Each row has two labels, one from each of two sets.
12 8 -14 -12 -5 -49 21 -8 4 6 -10 -17 40 -31 13 -17 10 23 -17
T, Q
-2 5 -21 -11 -38 -47 1 -18 8 -4 -7 -8 36 -22 6 -16 20 34 -28
T, Q
3 4 16 -15 25 -46 21 -1 -8 11 -15 -2 22 -46 16 -9 16 24 -22
P, L
-6 -1 4 -18 5 -38 -25 -10 -6 11 -10 -8 14 -18 15 -7 20 24 -1
T, J
7 1 10 -11 -13 -39 16 2 3 10 -8 -11 33 -41 26 -12 7 33 -15
P, J
4 7 18 -32 -8 -32 28 -4 -7 2 -11 0 35 -35 13 -10 13 12 -22
P, L
3 0 -7 -14 4 -60 -35 -6 8 17 0 4 34 -35 27 -7 14 36 -11
T, L
8 3 1 -15 -18 -45 9 -3 16 -9 -1 7 37 0 14 -4 25 16 -21
T, K
5 9 -10 -11 -21 -53 6 -2 17 -14 -4 -5 39 -12 17 -6 10 39 -21
T, Q
7 7 15 -12 -3 -40 -2 -10 -10 10 -5 4 43 -24 14 -4 10 21 -18
P, L
20 3 -13 4 -29 -29 29 -14 17 5 -1 -2 48 -34 19 -24 13 11 -26
P, F
14 2 5 -12 -37 -23 20 2 -7 -4 -2 -14 21 -22 13 -13 19 22 -31
P, Q
5 1 16 -34 0 -34 33 -10 -8 10 -22 -11 31 -37 13 -7 13 15 -22
P, L
0 -7 -3 -18 -21 -14 0 -2 3 17 -4 -7 19 -1 10 -17 9 25 -17
T, J
16 -1 -8 -6 -7 -47 2 -18 -6 7 -8 -6 27 -38 24 -13 14 39 -23
T, K
10 0 -7 4 9 -33 20 -1 -11 3 -4 3 16 -70 18 13 22 33 -23
T, L
15 6 13 -27 -27 -19 40 -12 2 -3 -9 -5 29 -21 7 -5 18 5 -23
P, K
8 7 23 -19 -20 -37 25 -6 3 -6 -14 -10 36 -28 21 -11 26 20 -15
P, Q
23 9 2 -17 6 -43 -10 -20 0 8 -5 0 31 -36 20 -1 28 29 -14
T, K
2 4 -1 3 32 -12 29 -6 -9 11 -7 4 29 -50 9 -7 18 24 -22
P, F
-4 -5 11 -21 -3 -60 -9 -3 2 13 -11 -2 17 -2 19 -20 23 25 -16
T, J
-8 14 -9 0 -10 -29 14 -3 -4 1 -2 -5 33 1 10 -6 1 37 -30
T, F
11 -10 -19 -4 1 -81 -16 -12 5 -5 -3 11 34 6 30 -5 20 47 -25
T, Q
19 4 19 -22 -25 -27 26 -10 -6 6 -3 -11 22 -8 18 -12 11 2 -11
P, J
14 -1 16 -16 -14 -32 13 2 13 14 -8 -17 39 -27 27 -19 0 17 -4
P, J
4 -2 13 -26 3 -47 5 -11 -13 13 -13 -1 29 12 14 -6 21 33 -23
T, J
-1 6 6 3 -12 -22 27 -9 8 17 -4 7 46 -46 17 -22 6 18 -29
P, F
2 -2 23 1 0 -46 10 -5 -15 11 -3 -1 50 -32 17 -4 13 35 -40
T, L
8 0 -1 -12 4 -67 3 -2 4 3 -3 6 38 -20 20 -12 25 25 -13
T, F
20 -2 3 -7 -3 -17 11 -4 -12 6 -12 1 3 -82 13 -1 13 8 -17
T, L
0 3 10 -17 -6 -39 21 -8 -25 2 -7 -6 42 -18 8 12 6 33 -12
T, K
13 10 -23 29 -13 -51 19 -10 7 0 -2 -6 55 -22 26 -18 4 34 -28
T, F
13 -24 13 16 -12 -33 28 -8 -5 20 -5 -50 54 -71 28 -3 4 14 -29
T, F
8 -5 -18 -1 9 -53 -4 -6 -14 -10 -1 -3 15 -27 19 3 14 36 -12
T, K
1 -3 6 -19 15 -67 11 -9 1 24 -11 -12 35 -32 14 -12 15 31 -3
T, L
12 0 0 -15 -19 -49 2 -16 -9 -5 -9 -1 36 -29 29 -4 25 36 -30
T, K
7 -3 -12 -5 1 -73 10 -11 -5 -9 -11 -2 44 -13 23 -11 21 40 -30
T, K
5 2 8 33 -7 -57 5 10 -26 -6 -5 0 21 -7 16 2 10 52 -28
T, Q
6 6 -7 -13 -1 -36 8 -27 -4 10 -7 9 39 -22 16 -13 7 25 -25
T, F
16 9 -2 -24 -28 -32 15 -9 21 6 -6 -18 55 -25 50 -20 14 21 -25
T, F
5 -11 23 -5 -30 -33 1 2 -9 0 -8 4 42 -9 23 -5 12 23 -30
T, J
8 9 -21 -18 -1 -53 27 -4 -9 -1 -11 -11 13 -29 14 -1 17 20 -21
P, F
12 1 -8 -1 -23 -37 16 9 -11 0 -8 -4 19 -60 22 -17 19 33 -27
P, Q
7 6 0 -2 -15 -32 26 -13 5 3 -54 -11 25 -16 30 -14 5 20 -16
P, Q
11 4 15 -4 -25 -43 8 3 -10 1 -14 -2 42 -39 29 -6 8 41 -25
T, J
-4 -1 0 -5 -18 -33 -6 1 -12 12 -7 -4 23 1 1 -11 6 37 -14
T, J
13 -4 11 -12 -16 -48 -8 -6 -5 -6 -9 -26 41 9 30 4 14 37 -30
T, J
7 17 4 -5 -8 -27 27 -8 -2 -11 -5 -4 24 -28 11 -7 8 13 -26
P, K
-1 2 -6 -7 -11 -50 31 2 -7 1 -9 -2 18 -47 14 0 10 25 -12
P, K

Each row has two labels, one from each of two sets.
1 15 -9 0 -6 -9 4 1 -5 -9 9 -1 -3 -15 2 -10 -2 7 7
<44>, (74)
33 -29 -4 2 -10 2 11 -6 12 18 -3 -9 -13 25 8 11 6 -34 -5
<42>, (67)
-24 0 -41 -8 10 -12 -2 6 0 8 14 -2 -11 0 -4 9 19 3 1
<42>, (74)
-29 -24 -30 -1 11 -2 2 18 10 14 17 5 -8 -9 -17 12 25 -17 2
<49>, (74)
-20 -5 -26 -2 1 -11 13 9 0 3 19 -3 -14 -15 -6 4 15 -1 8
<49>, (74)
13 -11 -38 -5 5 -20 7 -5 11 -1 12 -13 -13 18 29 7 17 -30 9
<42>, (74)
-11 8 -20 -7 3 -12 2 13 -3 -12 13 1 1 -24 -8 -11 2 -4 5
<44>, (74)
-1 -26 -24 -3 -3 -5 -2 2 2 22 9 -1 -14 18 -13 20 15 -17 -10
<44>, (67)
0 -19 0 1 4 9 -2 -5 -2 16 1 9 -6 21 3 13 0 6 -6
<42>, (67)
-14 -38 -14 -3 20 -4 15 12 14 -5 -2 -16 -13 -6 5 18 14 -32 10
<50>, (66)
16 -3 2 0 -8 -3 6 -10 7 9 -1 -7 -1 11 0 13 11 -33 -5
<50>, (67)
10 2 21 -5 -1 7 -27 -12 -12 1 7 21 25 24 -6 -6 -10 28 -10
<42>, (67)
-18 -51 -46 0 23 -8 21 26 17 -7 20 -12 -21 16 9 -5 20 -47 -3
<42>, (66)
